Below is a small trained network, with its code and all its weights. Each question gives an input and a class and asks what happens when units are switched off, that is, made to give their printed mean instead of their output.

import numpy as np


def w(rows, s, z=0):
    codes = np.array(rows[::2]) - 128.0
    scale = np.full(codes.shape[1], s)
    scale[-1] = z or s
    return codes * scale


def f(y):
    return y / 2 * (1 + np.tanh(0.7978845608 * (y + 0.044715 * y**3)))


def log_softmax(a):
    a = a - a.max(-1, keepdims=True)
    return a - np.log(np.exp(a).sum(-1, keepdims=True))


def net(x, mask):
    res = np.array(x, float).reshape(1, 8) / 4 @ E
    y = f(res @ A[0][:, :-1].T + A[0][:, -1])
    res = res + np.where(mask, y, B[0][:, -1]) @ B[0][:, :-1]
    return log_softmax(res[-1] @ U[:, :-1].T + U[:, -1])


A, B = {}, {}
E = w([
[134,118,129,142,123,120,137,136,134],'x0',
[125,129,141,132,115,122,123,133,128],'x1',
[1,116,82,101,83,104,169,132,149],'x2',
[136,130,112,127,129,133,133,127,131],'x3',
[126,117,91,136,165,65,28,145,192],'x4',
[94,146,79,218,100,116,100,49,75],'x5',
[130,120,126,130,128,125,130,131,127],'x6',
[125,136,129,119,123,126,119,134,118],'x7',
],0.018)
A[0] = w([
[171,137,110,160,146,162,99,111,72,156],'n1',
[254,109,165,134,172,123,50,131,140,193],'n2',
[149,117,205,38,139,182,240,183,124,203],'n3',
[117,112,170,75,115,169,169,153,155,139],'n4',
[102,120,76,195,151,87,25,96,145,1],'n5',
[205,152,173,144,154,158,84,120,133,218],'n6',
[18,88,100,101,52,139,217,70,116,98],'n7',
[191,116,192,178,123,160,149,106,39,157],'n8',
[75,118,120,93,139,130,130,160,184,131],'n9',
[52,115,106,80,103,113,124,134,202,147],'n10',
[115,131,101,82,137,115,96,196,218,121],'n11',
[129,128,125,181,120,157,161,80,47,161],'n12',
[129,89,152,63,177,96,92,169,217,121],'n13',
[81,152,96,177,102,108,171,110,103,75],'n14',
[170,109,144,76,156,104,88,182,233,116],'n15',
[103,76,99,116,108,105,86,146,156,88],'n16',
],0.012,0.009)
B[0] = w([
[179,168,163,147,184,148,99,145,152,178],'n1',
[80,93,173,42,45,203,107,229,128,230],'n2',
[91,92,32,93,102,63,60,162,247,251],'n3',
[103,95,101,178,150,60,103,139,163,183],'n4',
[94,67,37,95,81,54,69,165,242,184],'n5',
[129,131,134,79,82,181,100,160,146,206],'n6',
[48,159,99,147,85,158,202,122,60,226],'n7',
[210,146,162,125,129,126,64,64,120,213],'n8',
[132,130,125,193,193,108,160,116,103,168],'n9',
[122,121,127,184,191,97,179,75,123,187],'n10',
[159,131,159,177,196,120,168,75,90,185],'n11',
[187,168,183,83,125,160,86,116,63,202],'n12',
[152,187,172,150,152,190,181,84,77,198],'n13',
[83,145,140,90,35,132,156,144,104,172],'n14',
[122,127,167,102,118,213,183,183,55,204],'n15',
[131,136,156,156,149,94,130,106,147,156],'n16',
],0.011,0.029)
U = w([
[171,96,108,95,117,125,60,171,240,249],'0',
[97,127,151,103,97,200,169,155,36,116],'1',
[74,107,48,154,129,47,145,109,186,179],'2',
[167,124,169,173,193,127,187,86,82,2],'3',
[255,155,158,119,123,151,91,74,74,87],'4',
],0.011,0.0031)

Each question gives the input, the list of numbers given to net, and the class t.
The units are the neurons (one row each of A and B). Each row of codes is followed by its name. A weight is (code - 128) times the scale printed after its matrix; where a second scale follows, it is the last column's (A, B and U).
mask holds one flag per neuron, in row order. A switched-off neuron (its flag False) gives its mean, the last column of its row in B, instead of its output. The means were averaged over made-up inputs and are rounded, as every weight is.
A unit's drop is (log p(t) with every unit on - log p(t) with that unit switched off) / (log p(t) with every unit on - log p(t) with every unit switched off).
The circuit of an input: a set's keep is (log p(t) with only the set's units on - log p(t) with every unit switched off) / (log p(t) with every unit on - log p(t) with every unit switched off). Starting from the 12 units with the biggest drops (on a tie, the unit counted first), units are removed one at a time, each time the one whose removal leaves the highest keep (on an exact tie, the one counted first), for as long as the keep stays at least 0.8.
units of the circuit, in order: the units of the circuit, biggest drop first
k most important neurons: the k neurons with the biggest drops, biggest first
drop when u is switched off: that unit's drop, to one decimal
input [-6,5,0,3,8,-8,3,3], class 1: units of the circuit, in order => [n15]
input [-2,-2,0,-4,-1,8,4,7], class 4: 4 most important neurons => [n3, n2, n12, n15]
input [8,-5,7,-5,0,-5,3,2], class 2: 3 most important neurons => [n3, n12, n4]
input [2,1,0,5,0,3,4,7], class 4: 2 most important neurons => [n3, n2]
input [-6,4,-4,-7,0,7,3,-8], class 4: 3 most important neurons => [n3, n12, n8]
input [6,3,0,-2,-8,4,8,5], class 4: 3 most important neurons => [n8, n2, n12]
input [-1,4,0,-6,-3,1,-4,-4], class 4: 4 most important neurons => [n2, n5, n15, n3]
input [1,-5,-6,-4,2,-8,2,7], class 1: 2 most important neurons => [n15, n13]
input [-5,-6,0,-7,7,-5,5,-4], class 1: 2 most important neurons => [n15, n2]
input [-8,-4,-5,0,2,-1,-4,-5], class 1: 2 most important neurons => [n3, n2]
input [1,4,-4,-5,0,5,6,-5], class 4: 2 most important neurons => [n3, n12]
input [8,6,0,3,-4,8,-5,-7], class 4: drop when n13 is switched off => 0.0
input [1,6,8,-5,8,0,4,-3], class 3: drop when n13 is switched off => 0.2
input [4,8,-6,1,2,7,1,3], class 0: units of the circuit, in order => [n5]
input [3,-6,-1,-1,3,-8,-7,7], class 1: drop when n15 is switched off => 0.3
